Here is a tiny trained network, its code and every weight. The questions are about switching its units off for an input and a target symbol, where a switched-off unit gives its printed mean instead of its output.

import numpy as np


def w(rows, s, z=0):
    codes = np.array(rows[::2]) - 128.0
    scale = np.full(codes.shape[1], s)
    scale[-1] = z or s
    return codes * scale


def f(y):
    return np.maximum(y, 0)


def softmax(a):
    e = np.exp(a - a.max(-1, keepdims=True))
    return e / e.sum(-1, keepdims=True)


def log_softmax(a):
    a = a - a.max(-1, keepdims=True)
    return a - np.log(np.exp(a).sum(-1, keepdims=True))


def net(x, mask):
    ids = ['βγεηξσ'.index(c) for c in x.split()]
    T = len(ids)
    res = E[ids] + P[:T]
    u = 0
    for l in range(2):
        q, k, v = (res @ M[l].T for M in (Q, K, V))
        z = softmax(np.where(np.tri(T) > 0, q @ k.T / 2**0.5, -1e9)) @ v
        res = res + np.where(mask[u], z, O[l][:, -1]) @ O[l][:, :-1]
        u += 1
        y = f(res @ A[l][:, :-1].T + A[l][:, -1])
        res = res + np.where(mask[u : u + 16], y, B[l][:, -1]) @ B[l][:, :-1]
        u += 16
    return log_softmax(res[-1] @ U[:, :-1].T + U[:, -1])


Q, K, V, O, A, B = {}, {}, {}, {}, {}, {}
E = w([
[146,161,217,164,166,197,97,124,138],'β',
[107,187,249,190,191,190,128,187,47],'γ',
[206,184,155,151,130,152,95,117,240],'ε',
[252,217,158,169,152,103,143,251,117],'η',
[100,77,66,77,207,74,141,57,78],'ξ',
[155,51,85,199,69,191,98,106,110],'σ',
],0.003)
P = w([
[157,162,108,17,94,208,81,204,164],'0',
[195,185,93,151,133,158,205,57,104],'1',
[157,147,118,179,135,172,233,35,116],'2',
[155,147,97,210,184,164,90,54,88],'3',
[150,98,153,213,183,116,88,93,97],'4',
[135,52,170,210,197,85,61,126,116],'5',
[105,42,212,210,195,45,86,150,120],'6',
[95,33,226,207,199,4,98,168,154],'7',
],0.0023)
Q[0] = w([
[66,128,82,55,4,172,87,172,97],'0.h1',
[168,129,115,160,162,146,1,123,100],'0.h1',
],0.016)
K[0] = w([
[153,248,149,104,187,143,130,122,154],'0.h1',
[123,127,105,200,174,74,121,50,89],'0.h1',
],0.019)
V[0] = w([
[103,4,87,137,145,82,103,98,89],'0.h1',
[92,141,82,27,169,78,165,73,90],'0.h1',
],0.018)
O[0] = w([
[76,64,102,197,3,143,199,87,99,39],'0.h1',
[52,130,194,143,165,96,245,201,224,2],'0.h1',
],0.0062,0.0019)
A[0] = w([
[130,61,125,40,155,80,98,136,94,120],'0.n1',
[121,156,110,123,108,141,149,53,88,54],'0.n2',
[118,92,131,154,205,27,156,28,122,176],'0.n3',
[190,153,71,138,131,47,124,255,95,94],'0.n4',
[167,115,84,60,88,154,114,128,186,111],'0.n5',
[124,159,132,134,114,159,121,66,36,219],'0.n6',
[78,119,169,173,93,110,213,139,180,98],'0.n7',
[147,121,226,101,167,23,27,143,132,56],'0.n8',
[76,60,204,165,62,41,186,148,165,77],'0.n9',
[146,151,84,132,57,195,146,97,84,6],'0.n10',
[140,113,79,135,80,192,159,125,115,51],'0.n11',
[132,162,181,107,121,204,155,110,37,100],'0.n12',
[115,131,177,237,117,190,136,110,168,217],'0.n13',
[161,146,83,43,61,183,113,7,147,125],'0.n14',
[177,169,98,207,87,122,118,59,83,212],'0.n15',
[209,208,107,162,151,109,154,84,107,188],'0.n16',
],0.007,0.0011)
B[0] = w([
[98,123,73,127,160,115,181,130,118,163],'0.n1',
[154,137,127,112,128,113,91,155,117,141],'0.n2',
[112,103,100,103,180,187,136,88,130,198],'0.n3',
[154,160,128,96,119,87,161,156,80,166],'0.n4',
[126,138,86,124,119,110,127,90,168,168],'0.n5',
[134,107,111,142,106,161,125,156,85,209],'0.n6',
[130,88,93,154,100,118,43,155,90,170],'0.n7',
[159,99,156,96,156,178,41,179,138,230],'0.n8',
[123,57,130,144,170,4,103,105,123,179],'0.n9',
[72,178,148,128,150,137,80,112,157,148],'0.n10',
[103,146,158,98,169,134,114,106,155,140],'0.n11',
[125,79,129,133,143,133,127,117,94,152],'0.n12',
[147,96,163,160,152,149,181,77,149,203],'0.n13',
[141,101,71,130,49,118,96,123,141,208],'0.n14',
[189,108,134,123,89,180,125,126,113,244],'0.n15',
[177,82,159,117,126,98,153,119,151,255],'0.n16',
],0.015,0.0028)
Q[1] = w([
[198,140,144,97,145,220,134,127,120],'1.h1',
[251,1,145,153,183,120,89,119,111],'1.h1',
],0.021)
K[1] = w([
[113,143,91,120,249,150,220,14,134],'1.h1',
[78,131,48,60,137,145,87,156,97],'1.h1',
],0.019)
V[1] = w([
[73,90,76,171,134,176,96,35,177],'1.h1',
[170,171,86,92,55,77,109,109,248],'1.h1',
],0.016)
O[1] = w([
[78,125,201,46,89,91,139,102,75,110],'1.h1',
[89,81,111,65,59,159,142,253,165,253],'1.h1',
],0.0075,0.0065)
A[1] = w([
[90,194,229,91,250,114,184,119,144,143],'1.n1',
[114,206,115,136,77,133,223,34,75,131],'1.n2',
[106,96,93,93,193,149,61,163,122,161],'1.n3',
[99,131,102,141,109,69,85,134,136,91],'1.n4',
[108,134,129,165,70,73,140,71,91,80],'1.n5',
[183,91,128,122,169,182,144,70,127,254],'1.n6',
[75,87,159,158,188,30,183,114,165,191],'1.n7',
[126,142,225,55,131,155,101,110,123,155],'1.n8',
[98,123,65,117,89,105,128,175,123,63],'1.n9',
[124,188,126,118,126,254,223,165,181,92],'1.n10',
[92,147,188,94,176,127,30,142,193,129],'1.n11',
[151,207,85,191,153,181,163,141,146,53],'1.n12',
[70,152,159,66,73,149,138,126,132,77],'1.n13',
[128,84,131,192,82,139,191,100,145,204],'1.n14',
[202,151,124,158,114,25,89,161,93,179],'1.n15',
[147,153,134,162,193,104,71,40,110,80],'1.n16',
],0.0078,0.0021)
B[1] = w([
[119,148,138,158,80,9,104,188,171,186],'1.n1',
[176,110,71,177,92,104,221,155,109,189],'1.n2',
[140,155,132,150,88,118,192,118,114,254],'1.n3',
[156,155,134,141,128,124,122,104,136,141],'1.n4',
[163,137,68,158,154,148,155,174,130,179],'1.n5',
[135,123,126,132,136,166,156,35,82,248],'1.n6',
[170,178,143,156,73,80,153,115,152,192],'1.n7',
[94,161,114,107,154,93,51,108,133,214],'1.n8',
[126,154,204,113,154,123,150,116,156,229],'1.n9',
[54,135,100,124,179,159,122,213,158,212],'1.n10',
[106,99,133,147,143,168,137,102,92,170],'1.n11',
[104,158,136,203,148,87,56,142,145,172],'1.n12',
[133,129,92,116,159,67,111,152,68,167],'1.n13',
[146,156,116,60,127,144,155,124,72,179],'1.n14',
[73,106,101,81,116,113,138,103,76,180],'1.n15',
[95,112,199,91,113,152,108,161,216,254],'1.n16',
],0.014,0.0078)
U = w([
[54,119,135,66,150,94,32,132,71,171],'β',
[238,22,50,108,123,201,211,63,4,252],'γ',
[70,119,230,121,188,187,51,68,184,100],'ε',
[126,191,59,188,174,116,73,150,118,7],'η',
[185,207,153,185,34,35,169,131,178,114],'ξ',
[73,106,136,95,129,189,164,197,194,103],'σ',
],0.0029,0.0017)

Each question gives the input, a string of symbols that net reads in full, and the target symbol t.
The units are the heads (2 rows each of Q, K, V and O) and the neurons (one row each of A and B). Each row of codes is followed by its name. A weight is (code - 128) times the scale printed after its matrix; where a second scale follows, it is the last column's (O, A, B and U).
mask holds one flag per unit, layer by layer, with each layer's heads first. A switched-off unit (its flag False) gives its mean, the last column of its rows in O or B, instead of its output. The means were averaged over made-up inputs and are rounded, as every weight is.
A unit's drop is (log p(t) with every unit on - log p(t) with that unit switched off) / (log p(t) with every unit on - log p(t) with every unit switched off).
The circuit of an input: a set's keep is (log p(t) with only the set's units on - log p(t) with every unit switched off) / (log p(t) with every unit on - log p(t) with every unit switched off). Starting from the 12 units with the biggest drops (on a tie, the unit counted first), units are removed one at a time, each time the one whose removal leaves the highest keep (on an exact tie, the one counted first), for as long as the keep stays at least 0.8.
circuit, biggest first: the units of the circuit, biggest drop first
unit that matters most: the unit with the biggest drop
top k neurons: the k neurons with the biggest drops, biggest first
k most important neurons of layer l: the k neurons of layer l with the biggest drops, biggest first
input ξ η ε ε ξ ξ ε ξ, target ξ: circuit, biggest first => [1.n7; 0.n9; 0.h1]
input ε ε σ σ ξ β, target γ: 4 most important neurons of layer 0 => [0.n3; 0.n15; 0.n8; 0.n2]
input η σ ε ε, target η: circuit, biggest first => [1.h1; 1.n12; 0.n4; 0.h1]
input σ η ξ ε, target ξ: 4 most important neurons of layer 0 => [0.n3; 0.n8; 0.n6; 0.n14]
input η η σ, target η: circuit, biggest first => [1.h1; 0.h1; 1.n12; 0.n4]
input σ ε ε ε ε, target β: 2 most important neurons of layer 1 => [1.n8; 1.n13]
input η ξ ε σ γ ε ε ξ, target η: circuit, biggest first => [0.h1; 1.h1; 1.n12; 0.n4]
input ε ε γ β ε ε β ε, target σ: top 4 neurons => [0.n5; 0.n14; 1.n10; 0.n4]
input σ β ε σ β, target β: top neuron => [0.n14]
input ξ ε ε β ε ξ σ, target ξ: 4 most important neurons of layer 0 => [0.n3; 0.n14; 0.n8; 0.n16]
input ξ ε σ, target γ: top 2 neurons => [0.n8; 1.n2]
input ξ σ ξ ξ σ ε σ β, target γ: top 2 neurons => [0.n8; 0.n9]
input ξ ε ε ξ ε γ ε γ, target ξ: top 3 neurons => [1.n1; 0.n3; 0.n14]
input ε σ σ β, target σ: top 3 neurons => [0.n5; 1.n10; 0.n14]
input β η ε ε γ, target γ: unit that matters most => 0.h1
input ξ σ ξ η σ, target ξ: 2 most important neurons of layer 1 => [1.n2; 1.n1]
input ε σ β ε ε ε ε γ, target σ: 3 most important neurons of layer 0 => [0.n5; 0.n14; 0.n4]
input σ ε σ γ, target β: top 2 neurons => [0.n14; 1.n8]
input γ ε ε η ε ε ξ, target ξ: top 3 neurons => [0.n3; 1.n1; 1.n2]
input ε ε ε σ ε ξ ξ, target σ: top 4 neurons => [0.n8; 0.n5; 0.n14; 0.n3]
input η ε ε ξ β, target ξ: 3 most important neurons of layer 0 => [0.n3; 0.n16; 0.n14]
input ε ε γ η, target σ: most important neuron of layer 0 => [0.n5]
input ξ σ γ η, target γ: 3 most important neurons of layer 0 => [0.n8; 0.n15; 0.n10]
input η ξ γ ε γ ε ξ, target η: top 3 neurons => [1.n12; 0.n4; 0.n8]
input η ξ ξ ξ σ γ, target η: top 3 neurons => [1.n12; 0.n4; 0.n16]
input ε ε η σ ξ, target γ: top 2 neurons => [0.n3; 1.n2]
input η γ ε, target η: top 2 neurons => [1.n12; 0.n4]
input σ σ ε ε, target β: 3 most important neurons of layer 0 => [0.n14; 0.n10; 0.n5]
